Below are the code and all the weights of a small trained network. Each question names an input and a class and asks about switching units off, where a switched-off unit gives its printed mean instead of its output.

import numpy as np


def w(rows, s, z=0):
    codes = np.array(rows[::2]) - 128.0
    scale = np.full(codes.shape[1], s)
    scale[-1] = z or s
    return codes * scale


def norm(h):
    return h / np.sqrt((h * h).mean(-1, keepdims=True) + 1e-5)


def f(y):
    return np.maximum(y, 0)


def log_softmax(a):
    a = a - a.max(-1, keepdims=True)
    return a - np.log(np.exp(a).sum(-1, keepdims=True))


def net(x, mask):
    res = np.array(x, float).reshape(1, 7) / 4 @ E
    u = 0
    for l in range(2):
        y = f(norm(res) @ A[l][:, :-1].T + A[l][:, -1])
        res = res + np.where(mask[u : u + 13], y, B[l][:, -1]) @ B[l][:, :-1]
        u += 13
    return log_softmax(norm(res)[-1] @ U[:, :-1].T + U[:, -1])


A, B = {}, {}
E = w([
[126,129,125,129,126,129],'x0',
[126,125,127,131,125,126],'x1',
[19,157,165,125,154,145],'x2',
[115,120,27,111,203,159],'x3',
[127,116,129,131,128,127],'x4',
[109,112,115,173,64,254],'x5',
[107,109,108,37,60,125],'x6',
],0.0062)
A[0] = w([
[83,74,117,140,99,159,138],'L0N0',
[224,125,77,163,69,136,65],'L0N1',
[130,129,116,46,79,138,2],'L0N2',
[130,135,118,203,143,104,34],'L0N3',
[135,90,120,93,144,60,114],'L0N4',
[154,131,143,183,163,132,23],'L0N5',
[193,130,181,135,98,112,105],'L0N6',
[186,144,2,140,145,135,102],'L0N7',
[194,157,218,157,32,103,92],'L0N8',
[153,80,44,99,155,147,90],'L0N9',
[158,144,63,118,173,139,79],'L0N10',
[246,105,54,141,93,74,21],'L0N11',
[201,65,60,205,40,223,109],'L0N12',
],0.0082,0.0067)
B[0] = w([
[151,218,137,107,150,126,181],'L0N0',
[62,88,255,77,177,191,184],'L0N1',
[211,110,39,62,50,127,138],'L0N2',
[198,146,151,174,167,152,137],'L0N3',
[179,184,114,116,107,155,197],'L0N4',
[201,140,150,179,217,132,138],'L0N5',
[116,78,115,163,123,87,189],'L0N6',
[79,73,145,161,118,118,201],'L0N7',
[79,58,87,172,114,111,239],'L0N8',
[113,77,84,179,99,93,174],'L0N9',
[116,69,132,159,95,93,163],'L0N10',
[58,105,249,36,190,148,190],'L0N11',
[140,206,118,128,94,174,253],'L0N12',
],0.0084,0.0054)
A[1] = w([
[109,78,88,160,97,146,117],'L1N0',
[120,192,186,124,117,92,134],'L1N1',
[43,140,44,122,211,149,130],'L1N2',
[143,123,252,211,214,197,147],'L1N3',
[90,124,132,86,53,127,119],'L1N4',
[103,92,30,46,127,165,132],'L1N5',
[24,174,173,100,173,134,1],'L1N6',
[136,107,104,30,97,175,87],'L1N7',
[217,191,98,102,167,37,96],'L1N8',
[122,92,100,87,105,91,116],'L1N9',
[126,142,158,100,40,93,109],'L1N10',
[197,149,125,250,217,152,84],'L1N11',
[158,59,153,82,193,2,130],'L1N12',
],0.0079,0.0069)
B[1] = w([
[93,157,154,170,154,118,158],'L1N0',
[130,89,107,143,91,156,176],'L1N1',
[128,73,175,174,62,122,187],'L1N2',
[151,123,92,48,143,85,252],'L1N3',
[163,122,84,141,196,97,187],'L1N4',
[175,124,170,152,158,61,172],'L1N5',
[109,81,228,2,170,180,149],'L1N6',
[143,153,116,82,188,65,156],'L1N7',
[126,189,127,160,87,205,168],'L1N8',
[139,152,107,134,101,146,167],'L1N9',
[153,112,117,160,209,97,179],'L1N10',
[180,136,94,84,129,58,182],'L1N11',
[100,176,113,157,100,235,254],'L1N12',
],0.0096,0.0067)
U = w([
[116,235,116,156,91,229,146],'0',
[91,45,210,57,146,148,222],'1',
[74,27,116,245,91,71,9],'2',
[216,147,74,92,150,38,108],'3',
],0.013,0.0012)

Each question gives the input, the list of numbers given to net, and the class t.
The units are the neurons (one row each of A and B). Each row of codes is followed by its name. A weight is (code - 128) times the scale printed after its matrix; where a second scale follows, it is the last column's (A, B and U).
mask holds one flag per neuron, layer by layer. A switched-off neuron (its flag False) gives its mean, the last column of its row in B, instead of its output. The means were averaged over made-up inputs and are rounded, as every weight is.
A unit's drop is (log p(t) with every unit on - log p(t) with that unit switched off) / (log p(t) with every unit on - log p(t) with every unit switched off).
The circuit of an input: a set's keep is (log p(t) with only the set's units on - log p(t) with every unit switched off) / (log p(t) with every unit on - log p(t) with every unit switched off). Starting from the 12 units with the biggest drops (on a tie, the unit counted first), units are removed one at a time, each time the one whose removal leaves the highest keep (on an exact tie, the one counted first), for as long as the keep stays at least 0.8.
circuit, biggest first: the units of the circuit, biggest drop first
unit that matters most: the unit with the biggest drop
top k neurons: the k neurons with the biggest drops, biggest first
top k neurons in layer l: the k neurons of layer l with the biggest drops, biggest first
input [3,7,6,-7,-1,-8,-6], class 0: top 2 neurons : (L1N12 L0N1)
input [4,-3,-2,-5,5,-8,5], class 0: unit that matters most : L1N12
input [-8,8,-3,2,-2,-3,-2], class 0: top 2 neurons : (L1N12 L0N4)
input [-7,-5,-7,8,-1,7,-7], class 2: top 4 neurons : (L0N7 L0N9 L1N12 L0N10)
input [5,0,-6,-6,-4,2,7], class 3: top 4 neurons : (L0N2 L1N4 L1N7 L0N12)
input [-3,4,4,5,0,3,2], class 2: top 3 neurons in layer 0 : (L0N11 L0N1 L0N9)
input [-1,-6,-2,8,-8,1,7], class 2: top 2 neurons in layer 0 : (L0N9 L0N7)
input [1,-6,-5,5,8,4,-5], class 1: top 4 neurons in layer 0 : (L0N1 L0N7 L0N8 L0N11)
input [8,7,-1,6,2,0,-6], class 2: top 3 neurons : (L0N7 L0N9 L0N10)
input [4,4,-7,4,-4,-6,-2], class 1: top 2 neurons : (L0N11 L0N7)
input [6,-3,8,8,0,-8,3], class 0: top 4 neurons : (L0N8 L1N12 L0N1 L1N8)
input [3,2,8,7,-8,-8,-1], class 0: top 2 neurons : (L0N1 L1N8)
input [-6,0,-6,-8,4,-1,2], class 2: top 2 neurons : (L0N8 L0N6)
input [-7,-3,-1,-5,5,-5,3], class 0: circuit, biggest first : (L1N12)
input [-5,8,5,-7,-4,0,-8], class 3: top 2 neurons in layer 1 : (L1N3 L1N11)
input [1,1,5,-6,-3,-3,2], class 2: top 2 neurons : (L0N11 L0N1)
input [-6,7,-8,-8,3,-1,-4], class 1: top 2 neurons : (L0N1 L0N11)
input [6,-4,6,2,1,3,2], class 1: top 2 neurons in layer 1 : (L1N6 L1N12)
input [8,-5,5,-5,-6,1,0], class 1: top 2 neurons : (L1N6 L0N9)
input [-4,-1,5,-6,4,2,-7], class 3: circuit, biggest first : (L1N3 L0N11)
input [7,-2,-3,1,4,1,5], class 3: unit that matters most : L0N2
input [-3,3,-8,2,4,7,-8], class 1: top 2 neurons in layer 0 : (L0N1 L0N11)
input [2,7,8,7,1,-3,-7], class 1: top 2 neurons in layer 0 : (L0N8 L0N9)
